Each row has a name. After each piece below comes the name of the row it's from, unless a question asks for something else. Each question is about the rows just above it.

[127 174 176  83] = W
[184 119 120 126] = V
[106 106 106 106] = N
[140  92 132 161] = L
[ 89 133 133  89] = G
[128  92  91 164] = E
[125  84  82 172] = U
[168 133 134 115] = B
[168 131 107 116] = P
Count of [133] in G:  2
Times [106] occurs in N:  4

[108 107 164 172 142]  R
[108 161 159 138 138]  T
[ 99 123 189 169 135]  C
[101 135 169 123 189]  F
[107 160 144 149 142]  X
[103 114 194 170 135]  K
[100 149 183 152 144]  J
How many times does T hold [138]?  2
Where do [ 99 123 189 169 135] appear?  C
Which row holds [135 169 189 123] read backwards?  C

[131 130 133 114 137 124 127 130 132 119 120 124 126 141 129 132 124 125
 134 129 120 128 128 132 125 132 126 129 116 133 124 131 121 118 130 126
 130 124 129 134 130 129 134 133 133 129 124 124 129 132 123 124 129 123
 135 131] = M
[129 126 121 146 129 135 129 121 123 141 135 132 132 111 125 121 130 131
 121 126 136 128 128 126 129 125 129 127 141 118 134 122 135 138 122 128
 126 133 128 121 123 126 120 121 121 129 132 134 127 122 134 134 128 134
 117 124] = Y
[107 133 111 185 102 156 137  83 105 177 136 144 146  64 114  96 125 132
 101 119 153 124 125 130 117 124 130 123 169  77 150 106 143 161 133 134
 122 152 130 105 119 106  95 100 107 132 146 164 126 132 153 162 137 154
  83 125] = S
Count of [129] in Y:  6
Where do [129 126 121 146 129 135 129 121 123 141 135 132 132 111 125 121 130 131
 121 126 136 128 128 126 129 125 129 127 141 118 134 122 135 138 122 128
 126 133 128 121 123 126 120 121 121 129 132 134 127 122 134 134 128 134
 117 124] appear?  Y
find: [107 133 111 185 102 156 137  83 105 177 136 144 146  64 114  96 125 132
 101 119 153 124 125 130 117 124 130 123 169  77 150 106 143 161 133 134
 122 152 130 105 119 106  95 100 107 132 146 164 126 132 153 162 137 154
  83 125]  S
find: [131 130 133 114 137 124 127 130 132 119 120 124 126 141 129 132 124 125
 134 129 120 128 128 132 125 132 126 129 116 133 124 131 121 118 130 126
 130 124 129 134 130 129 134 133 133 129 124 124 129 132 123 124 129 123
 135 131]  M

[126 126 104 126  91 149 149] -> Z
[150 129 152 140 114 157 148] -> H
[125 126 149 129 152 104  91] -> D
Which row holds this, read backwards? [ 91 126 104]  Z
Times [125] occurs in Z:  0
find: [126 126 104 126  91 149 149]  Z
find: [125 126 149 129 152 104  91]  D

[141 129 114 126 123  99 124 139 109 132 112 112 138 105 149 126 107  81
 102] -> fedot
[142 125 133 133 127  79 127 143 121 132  97 108 146 125 150 135 118  94
 114] -> tef
[141 129 114 126 123  99 124 139 109 132 112 112 138 105 149 115 121  81
 102] -> dira
[141 129 114 126 123  99 124 139 109 132 112 112 138 105 149 113 113  81
 102] -> muruf
[132 125 133 108 127  79 143 143 121 132 143 108 143 125 112 108 105  94
 126] -> kala
Which row holds [150 125 146 108] read backwards?  tef
Where do [141 129 114 126 123  99 124 139 109 132 112 112 138 105 149 126 107  81
 102] appear?  fedot
Count of [143] in kala:  4
How many times does kala hold [108]?  3
find: [141 129 114 126 123  99 124 139 109 132 112 112 138 105 149 115 121  81
 102]  dira

[131 119 106 148 152 133 115  98 164 127 121 151 171  75 113 138 129  97
 116 129 110 102  99 102 129 149  85 107 130 137  98 158 119 124  95 148] -> tet
[159 123 119 119 121 124 125 124 125 141 128 149  90 113 102 143 107 149
 127 123 156 126 125 143 127 127 105 112  83 129 105 122 116  85 141 155] -> saso
[ 87 134 131 133 130 119 108 137  90  84 139 128  97 151  88 134 127 152
 119 155 145 102 126 143 121 147 119 135 129 119 142 122 112  87 164 112] -> Bomu
[124 129 108  96 128 141 104 112 137 100 140 142 135 100 109 140 114 124
 129 114 131 139  87  93 161 147 118 104 125 116 143 130 117 138 120 134] -> Pani
[108 162 119 137 156 131 105  99 116  86 110 145 129 122 121 128  94 113
  97 105 122 137  80 111 147 153  79 142 135 107 110 121 147 139  91 146] -> Reteg
[125 150 123 142 100  99 130 148 123 133 176 171 106 119  75 139 153 144
 124 112 147 125 130 163 138 131 146 131 135 117 136 158 133 124 146 136] -> sagu
[131 119 106 148 152 133 115  98 164 127 121 151 171  75 113 138 129  97
 105 129 110 130  99 102 129 149  85 107 130 137  98 121 119 124  95 148] -> Renu
[121 121 101 121 144 139 132  83 147 105 109 131 150 109 120 137 115  93
 155 118 108 164 107 107 130 136  79 109  94 121 118 128  98  95 119 149] -> tema
[139 132 141 100 140 149 127 111 149 116 109 165 138  99 102 116  88  86
 180 127  97 147 120  96 152 134 112  99  99 103 152 126 116 120 127 132] -> gikan
[108 162 119 137 156 131 105  99 116  86 110 145 129 122 121 128  94 137
  97 105 122 137  80 111 147 153  79 142 101 107 110 121 147 139  91 146] -> tage
find: [108 162 119 137 156 131 105  99 116  86 110 145 129 122 121 128  94 113
  97 105 122 137  80 111 147 153  79 142 135 107 110 121 147 139  91 146]  Reteg
Which row holds this, read backwards? [122 142 119 129 135 119 147 121 143 126]  Bomu

[146 162 150  97 126  92  89 127 137 110 159 114 105 131] = Samo
[107  91 129 136 143 143 138 151 140 119  96 134 143 137] = refe
[102 125 129  75 143 143 151 138  97 114 119 130 120 122] = saru
Which row holds this, read backwards? [151 138 143 143]  refe
Which row holds [ 97 138 151 143 143  75 129] read backwards?  saru
How many times does refe hold [143]?  3
Shared by refe and Samo:  [137]

[146 118 137 157 131 149 110 129 132 127 132 122 120 143 115 130 115 127
 126 141 128 124 111 123 117 134 134] = rasog
[155 112 136 130 125 143  99 131  80 136 132 114 129 148 120 126 141 127
 129 130 144 128 135 115 138 131 134] = Pel
[137 134 128 119 124 115 126 129 150 120 131 138 120 125 117 122 149 131
 131 135 124 122 101 136 144 128 122] = Pud
[132 127 132] is which row, read backwards?  rasog
How many times does Pel hold [142]?  0
[132 136] is which row, read backwards?  Pel
[146 118 137 157 131 149 110 129 132 127 132 122 120 143 115 130 115 127
 126 141 128 124 111 123 117 134 134] is in which row?  rasog

[127  90 154 103 147  97  90 124 124] = Zefu
[175 122 117 153 129 122 138 123 142] = Nokep
[127 147  90 128 147 127 147 129 137] = Fope
Which row holds this, read backwards? [123 138 122 129 153 117 122 175]  Nokep
How many times does Nokep hold [121]?  0
[123 138 122] is which row, read backwards?  Nokep
Shared by Nokep and Fope:  [129]
The one value in Fope and Nokep:  [129]
[147 103 154  90 127] is which row, read backwards?  Zefu
How many times does Fope hold [128]?  1

[162 159 136 157  86] : Bag
[157 162 157 162 149] : vabe
[127 112 156 174 144] : nite
[137 124 139 113 176] : Zomav
Which row holds this, read backwards? [157 136 159 162]  Bag
Times [157] occurs in vabe:  2

[121 116 149 109 136 124 135  79 121 124 133 158 116 124 130 148 116 135
 138 114 104 129 129 136 112 124 128 134 119 143 133 148 128 166 178 131
 121 136 124 123 141 134 122 119 119 126 131 125 119 116 119 129 133 126
 135 155 124 102 121 138 123] = fadi
[130 161 140 152 116 138 139 123 110 126 131 112 132 125 126 127 116 176
 130 161 125 150 108 117 119 123 137 131 141 124 122 130 122 130 129 120
 117 145 113 115 113 112 128 127 128 106 135 117 125 148 128 130 131 124
 130 136 116 125 129 123 131] = nuza
[135 110 125 137 106 130 125 153 112 116 124 150 134 113 123 122 138 112
 127 171 121  95 141 135 132 132 125 120 141 130 130 132 123 117 126 132
 118 118 113 127 138 127 112 132 133 121 117 129 136 129 118 129 132 122
 145 151 114 122 119 131 123] = nozad
[125 123 124 188 125 120 116 111 157 122 140 172 112 123 121 146 128 130
 125 147 142 138 122 136 134 133 123 132 135 123 126 168 131 115 132 141
 130 154 126 147 138 143 129 135 126 128 131 122 147 144  86 134 150 127
 121 113  90 116 135 128 114] = fefu
[123 127 135 141 136 141 141 140 137 123 134 142 128 130 126 142 131 103
 132 147 122 142 124 129 154 127 128 144 126 137 126 110 123 140  97 132
 122 123 117 115 131  99 131 139 129 117 128 127 124 111 156 138  99 129
 122 109 114 132 103 111 126] = zanir
[131 119 150 122 124 131 102 159 109 135 142 121 133 121 133 118 123 143
 132 152 125 113 127 128 111 129 119 128 135 128 136 143 125 134 105 120
 121  99 123 131 137 115 131 119 126 127 132 138 109 153 109 119 148 136
 123 149 132 121 129 123 135] = mefum
[124 153 130 112 113 124 132 134 124 135 131 155 125 130 154 132 131 155
 127 172 119 164 139 144 139 130 117 112 137 132 135 121 128 132  96 128
 120 131 117 141 138 128 124 115 120 128 129 139 133 157 124 129 133 143
 125 105 122 129 138 122 116] = nimag
[127 112 130 132 124 126 120 103 161 138 124 162 128 130 124  99 128 173
 125 166 116 123 116 134 157 122 122 129 132 134 132 110 129 134 101 135
 121  85 130 113 127 119 130 114 126 121 128 151 126 141 166 135 125 120
 118 134 136 136 109 139 101] = Tuzip
[124 121 138 119 121 137 112 145  89 119 131 184 116 121 131 138 133 168
 120 145  98 161 124 124 143 125 133 124 137 130 134 150 137 117 118 126
 138 173 116 134 130 142 136 135 130 136 122 113 115 159 114 127 104 129
 119 151 139 115 112 124 133] = tenu
find: [130 161 140 152 116 138 139 123 110 126 131 112 132 125 126 127 116 176
 130 161 125 150 108 117 119 123 137 131 141 124 122 130 122 130 129 120
 117 145 113 115 113 112 128 127 128 106 135 117 125 148 128 130 131 124
 130 136 116 125 129 123 131]  nuza
Times [134] occurs in fefu:  2
Times [118] occurs in nozad:  3
[128 148 133 143 119 134 128 124] is which row, read backwards?  fadi
Which row holds [131 115 137 131 123  99] read backwards?  mefum

[125 130 129 131 132] -> daka
[130 114 120 114 130] -> Kuvo
[124 129 125 128 125] -> tozu
[130 131 130 133  77] -> razud
[129 128 128 128 130] -> suna
[124 126 130 128 129] -> Vemip
Which value is in both Kuvo and suna?  [130]
How many times does suna hold [129]?  1
Count of [128] in suna:  3
find: [130 131 130 133  77]  razud
The one value in daka and Kuvo:  [130]
Times [130] occurs in Kuvo:  2
Which value is in both Kuvo and Vemip?  [130]

[127 139 181 140]  daliv
[119 139 171 150]  dovo
[131 143 127 139]  puso
[126  86  86  86]  kov
[114 105  85  87]  gope
[157 142 113  90]  Lelu
[157 147 175 110]  lonik
[114 105  85 139]  Sen
Which value is in both lonik and Lelu?  [157]
Count of [87] in kov:  0

[129 108 139  92 133 124 119 141 126 149 138 104 144] = sugak
[116 106 130 107 137 158 134 133 137 132 146 120 134] = bul
[113 104 139 126 127 135 179 163 142 123 150 120 134] = Bos
Shared by bul and sugak:  [133]
Which row holds this, read backwards? [132 137]  bul

[108 122 122 140 125 128 122 137  90 160 143 119  95 147 130 111 128 129
 129 118 125 133 140 129 155 158 128 132 115 131 114 144 129 117 137 129
 117 136 154 167 111 103 120 132 143 141 133] -> sog
[138 133 111 105 132 131 136 138 136 135 140 133 118 127 129 127 130 131
 129 116 133 131 148 127 141 122 131 136 130 127 121 125 126 136 136 126
 117 116 111 127 122 125 125 125 117 130 129] -> Firiz
[134 129  90 118 125 128 131 115 139 125  76 127 102  93 127 120  96 129
 128 118 125 138 125 128  95 145 128 125 118 129 125 129 129 125 134 129
 123 123 130 120 125  87 125 132 129 120 129] -> Soni
[140 144 170 123 133 127 133 114 145 110 134 122 107 137 129 160 115 129
 128 112 140 135 131 129 125 132 131 123 132 129 110 119 129 159 127 131
 123 149 133 131 138  93 135  87  95 113 118] -> lagak
[131 136 160 150 129 128  93 134 108 119 110 129 103 123 127 140 140 124
 128 119 114 122 130 126 118 100 128 136 137 127 117 127 127 103 121 128
 122 123 122 119 140 118 140 128 138 142 124] -> lebok
[144 120 123 115 121 138  88 125 118 123  93 131 143 100 131 117 104 133
 129 154 121 146 101 129 104 132 129 121 127 128 142 133 128 113 125 127
 131 144 129 138 118 137 150 127 125 139 157] -> ter
[121 120 133 132 125 130 129 118 120 123 134 133 133 130 128 131 120 130
 131 133 138 123 137 127 119 139 131 123 129 131 135 127 128 126 122 130
 127 137 143 142 118 132 128 137 128 143 125] -> Vuk
[141 137 126 112 161 129 139 117 174 140 133 135 117 138 129 140 131 129
 129 142  97 124 123 130 127 110 128 125 119 130 127 137 130 126 126 125
 133 117 114 116 159 152 128 107 147 149 129] -> Samet
[127 132 125 141 128 127 139 128 139 134 120 129 130 127 128 125 129 125
 127 122 129 105 122 128 103 125 127 127 118 126 117 109 127 129 129 111
 129 112 132 103 140 133 119 132 140 139 118] -> tasi
[146 125 115 112 138 128 106 140 138 117 111 124 113 114 127 130 131 127
 129 108 128 139 156 128 128 104 128 129 130 127 146 140 127 103 124 120
 124 136  93 114 131 111 142 123 113 128 136] -> rore
Times [137] occurs in Vuk:  3
Which row holds [129 118 125 128 145  95 128 125] read backwards?  Soni
Count of [129] in rore:  2
Times [124] occurs in rore:  3
Count of [117] in sog:  2
find: [141 137 126 112 161 129 139 117 174 140 133 135 117 138 129 140 131 129
 129 142  97 124 123 130 127 110 128 125 119 130 127 137 130 126 126 125
 133 117 114 116 159 152 128 107 147 149 129]  Samet

[124 152 150 130 123 130  95  95 136 126 150 123 129 131 124 130 127 134
 141 122 116 106 111  66  93 126 172]  mevit
[147  96 143 116 136 107 113 136 106 155 157 122 152 182 124 152 141 139
 106  79 131 117 138  91 130 132 125]  lusim
[107 141 130 112 110 170 155 142 148  96 120 101 152 122 118 118 134 105
 140 109 113 133 115 154 177 132 128]  sukes
[124 152 123 130 123 130  95 123 136 126 150 123 129 131 124 130 127 134
 141 122 152 115  98 100 154 127 152]  Bizip
[167 150 126 125 158  90 106 162 133 140 155 154 105 124 114 126 143 132
 127 102 154 155 165 142  98 139 107]  fum
find: [107 141 130 112 110 170 155 142 148  96 120 101 152 122 118 118 134 105
 140 109 113 133 115 154 177 132 128]  sukes
find: [147  96 143 116 136 107 113 136 106 155 157 122 152 182 124 152 141 139
 106  79 131 117 138  91 130 132 125]  lusim
Count of [124] in Bizip:  2

[ 98  97 113 128] = rab
[119 119  98 119] = ket
[ 98 116 117 104] = Tipo
[ 98 120 104 116] = lozin
[ 98 117  97  98] = Tavi
Times [98] occurs in Tavi:  2
Shared by ket and rab:  [98]
Times [97] occurs in rab:  1
Which value is in both lozin and ket?  [98]
How many times does ket hold [119]?  3
[116 104 120] is which row, read backwards?  lozin

